Below is a small trained network, with its code and all its weights. Each question gives an input and a target symbol and asks what happens when units are switched off, that is, made to give their printed mean instead of their output.

import numpy as np


def w(rows, s, z=0):
    codes = np.array(rows[::2]) - 128.0
    scale = np.full(codes.shape[1], s)
    scale[-1] = z or s
    return codes * scale


def norm(h):
    return h / np.sqrt((h * h).mean(-1, keepdims=True) + 1e-5)


def f(y):
    return np.maximum(y, 0)


def softmax(a):
    e = np.exp(a - a.max(-1, keepdims=True))
    return e / e.sum(-1, keepdims=True)


def log_softmax(a):
    a = a - a.max(-1, keepdims=True)
    return a - np.log(np.exp(a).sum(-1, keepdims=True))


def net(x, mask):
    ids = ['ΓΞαεπσψ'.index(c) for c in x.split()]
    T = len(ids)
    res = E[ids] + P[:T]
    u = 0
    for l in range(2):
        q, k, v = (norm(res) @ M[l].T for M in (Q, K, V))
        z = softmax(np.where(np.tri(T) > 0, q @ k.T / 4**0.5, -1e9)) @ v
        res = res + np.where(mask[u], z, O[l][:, -1]) @ O[l][:, :-1]
        u += 1
        y = f(norm(res) @ A[l][:, :-1].T + A[l][:, -1])
        res = res + np.where(mask[u : u + 16], y, B[l][:, -1]) @ B[l][:, :-1]
        u += 16
    return log_softmax(norm(res)[-1] @ U[:, :-1].T + U[:, -1])


Q, K, V, O, A, B = {}, {}, {}, {}, {}, {}
E = w([
[124,88,214],'Γ',
[128,88,209],'Ξ',
[3,114,86],'α',
[158,108,158],'ε',
[123,241,161],'π',
[40,108,23],'σ',
[161,51,37],'ψ',
],0.014)
P = w([
[65,254,117],'0',
[26,155,131],'1',
[39,110,143],'2',
[59,113,156],'3',
[78,113,164],'4',
[100,119,167],'5',
[114,132,167],'6',
[129,144,165],'7',
[141,157,166],'8',
[155,175,166],'9',
[165,186,171],'10',
[176,198,179],'11',
],0.0098)
Q[0] = w([
[234,160,116],'L0H0',
[151,191,99],'L0H0',
[106,151,113],'L0H0',
[133,2,135],'L0H0',
],0.0081)
K[0] = w([
[119,155,134],'L0H0',
[104,251,169],'L0H0',
[127,143,125],'L0H0',
[167,103,131],'L0H0',
],0.011)
V[0] = w([
[176,90,237],'L0H0',
[223,66,108],'L0H0',
[49,182,172],'L0H0',
[168,254,37],'L0H0',
],0.0059)
O[0] = w([
[122,167,110,5],'L0H0',
[22,2,147,33],'L0H0',
[213,80,125,187],'L0H0',
[104,22,168,60],'L0H0',
],0.0054,0.0025)
A[0] = w([
[63,138,100,85],'L0N0',
[64,104,99,67],'L0N1',
[220,127,10,136],'L0N2',
[97,137,86,128],'L0N3',
[233,179,102,2],'L0N4',
[102,112,190,115],'L0N5',
[241,180,104,78],'L0N6',
[126,185,136,99],'L0N7',
[183,17,148,160],'L0N8',
[132,137,210,144],'L0N9',
[182,160,156,87],'L0N10',
[100,152,98,135],'L0N11',
[97,121,122,211],'L0N12',
[48,191,16,132],'L0N13',
[106,48,117,93],'L0N14',
[204,129,186,30],'L0N15',
],0.011,0.0042)
B[0] = w([
[231,121,127,180],'L0N0',
[98,190,182,181],'L0N1',
[87,163,58,226],'L0N2',
[140,48,179,180],'L0N3',
[12,135,137,154],'L0N4',
[171,20,65,159],'L0N5',
[27,118,109,172],'L0N6',
[153,38,158,153],'L0N7',
[142,132,27,200],'L0N8',
[59,107,62,183],'L0N9',
[23,69,239,156],'L0N10',
[140,90,193,167],'L0N11',
[167,80,115,191],'L0N12',
[231,38,176,255],'L0N13',
[43,19,157,174],'L0N14',
[140,32,253,154],'L0N15',
],0.0044,0.0074)
Q[1] = w([
[117,247,62],'L1H0',
[147,254,122],'L1H0',
[109,237,55],'L1H0',
[28,47,107],'L1H0',
],0.0072)
K[1] = w([
[176,61,188],'L1H0',
[93,196,255],'L1H0',
[114,3,202],'L1H0',
[79,139,52],'L1H0',
],0.0088)
V[1] = w([
[163,156,1],'L1H0',
[166,75,207],'L1H0',
[25,156,122],'L1H0',
[186,142,157],'L1H0',
],0.0075)
O[1] = w([
[101,60,59,130],'L1H0',
[217,132,254,203],'L1H0',
[2,144,192,119],'L1H0',
[186,83,131,3],'L1H0',
],0.007,0.0022)
A[1] = w([
[121,148,74,132],'L1N0',
[186,230,194,115],'L1N1',
[141,145,92,85],'L1N2',
[139,156,96,99],'L1N3',
[177,202,164,4],'L1N4',
[113,100,191,252],'L1N5',
[44,166,106,212],'L1N6',
[146,105,170,41],'L1N7',
[90,72,73,128],'L1N8',
[103,168,115,75],'L1N9',
[178,101,170,13],'L1N10',
[158,179,97,93],'L1N11',
[112,106,9,190],'L1N12',
[45,112,36,133],'L1N13',
[163,129,71,189],'L1N14',
[130,155,101,165],'L1N15',
],0.014,0.0027)
B[1] = w([
[108,100,130,158],'L1N0',
[93,116,7,169],'L1N1',
[124,122,149,141],'L1N2',
[131,96,122,138],'L1N3',
[140,59,28,145],'L1N4',
[174,178,112,221],'L1N5',
[146,105,161,166],'L1N6',
[128,178,156,153],'L1N7',
[99,145,115,248],'L1N8',
[166,162,122,134],'L1N9',
[151,157,192,150],'L1N10',
[130,114,50,136],'L1N11',
[103,141,177,255],'L1N12',
[102,73,115,237],'L1N13',
[89,108,183,180],'L1N14',
[126,75,121,140],'L1N15',
],0.012,0.009)
U = w([
[129,164,14,105],'Γ',
[109,198,54,69],'Ξ',
[245,110,109,223],'α',
[94,228,183,52],'ε',
[145,165,180,6],'π',
[244,53,235,30],'σ',
[48,16,124,191],'ψ',
],0.012,0.0022)

Each question gives the input, a string of symbols that net reads in full, and the target symbol t.
The units are the heads (4 rows each of Q, K, V and O) and the neurons (one row each of A and B). Each row of codes is followed by its name. A weight is (code - 128) times the scale printed after its matrix; where a second scale follows, it is the last column's (O, A, B and U).
mask holds one flag per unit, layer by layer, with each layer's heads first. A switched-off unit (its flag False) gives its mean, the last column of its rows in O or B, instead of its output. The means were averaged over made-up inputs and are rounded, as every weight is.
A unit's drop is (log p(t) with every unit on - log p(t) with that unit switched off) / (log p(t) with every unit on - log p(t) with every unit switched off).
The circuit of an input: a set's keep is (log p(t) with only the set's units on - log p(t) with every unit switched off) / (log p(t) with every unit on - log p(t) with every unit switched off). Starting from the 12 units with the biggest drops (on a tie, the unit counted first), units are removed one at a time, each time the one whose removal leaves the highest keep (on an exact tie, the one counted first), for as long as the keep stays at least 0.8.
units of the circuit, in order: the units of the circuit, biggest drop first
most important unit: the unit with the biggest drop
top k neurons: the k neurons with the biggest drops, biggest first
k most important neurons of layer l: the k neurons of layer l with the biggest drops, biggest first
drop when u is switched off: that unit's drop, to one decimal
input α ε Ξ, target ε: most important neuron of layer 0 -> L0N9
input σ π Ξ, target σ: top 2 neurons -> L0N13; L0N2
input ψ Γ σ Ξ, target σ: 3 most important neurons of layer 1 -> L1N1; L1N12; L1N8
input π ψ ψ σ α α ε ε, target ε: units of the circuit, in order -> L1N13; L0N13
input ε ψ Ξ ψ σ α α, target σ: top 3 neurons -> L0N9; L0N13; L1N1
input ψ Ξ ψ Γ ψ α π ε ψ Ξ, target ψ: 2 most important neurons of layer 0 -> L0N9; L0N13
input σ ψ ψ ψ σ ε α π ψ Γ, target ψ: 2 most important neurons of layer 0 -> L0N9; L0N5
input π σ α ψ ψ ψ ψ ψ ψ σ Ξ, target ψ: top 4 neurons -> L0N9; L0N13; L0N8; L0N5
input σ α Γ, target σ: top 2 neurons -> L0N13; L0N5
input ψ ψ ψ Γ ψ Ξ α ψ ε ε α, target ε: 2 most important neurons of layer 1 -> L1N13; L1N1
input ε ε Ξ, target ε: top 2 neurons -> L0N13; L0N9
input σ σ ψ ψ σ α σ ψ ψ ψ Ξ ε, target ψ: top 2 neurons -> L0N9; L0N6
input ψ π ψ σ ε Ξ Ξ σ ψ Γ, target ψ: 2 most important neurons of layer 0 -> L0N9; L0N13
input ψ ψ ψ σ α α, target σ: most important unit -> L1N1
input α ε ψ ψ ψ α π, target Γ: top 2 neurons -> L1N1; L1N4
input ψ ψ σ Γ α π Γ Ξ ε Ξ Γ, target ε: 2 most important neurons of layer 0 -> L0N13; L0N9
input Ξ Γ ψ α ε σ Ξ α ψ ψ ε, target ψ: drop when L0N15 is switched off -> 0.5
input Ξ ε α σ α σ α α ψ Ξ π, target Γ: drop when L1N1 is switched off -> 0.4
input π ε ε α, target ε: drop when L0N13 is switched off -> -0.2
input π ψ α ψ σ π ψ ψ ε ψ Γ π, target Ξ: drop when L1N1 is switched off -> 0.6
input Γ α α α, target α: top neuron -> L0N13
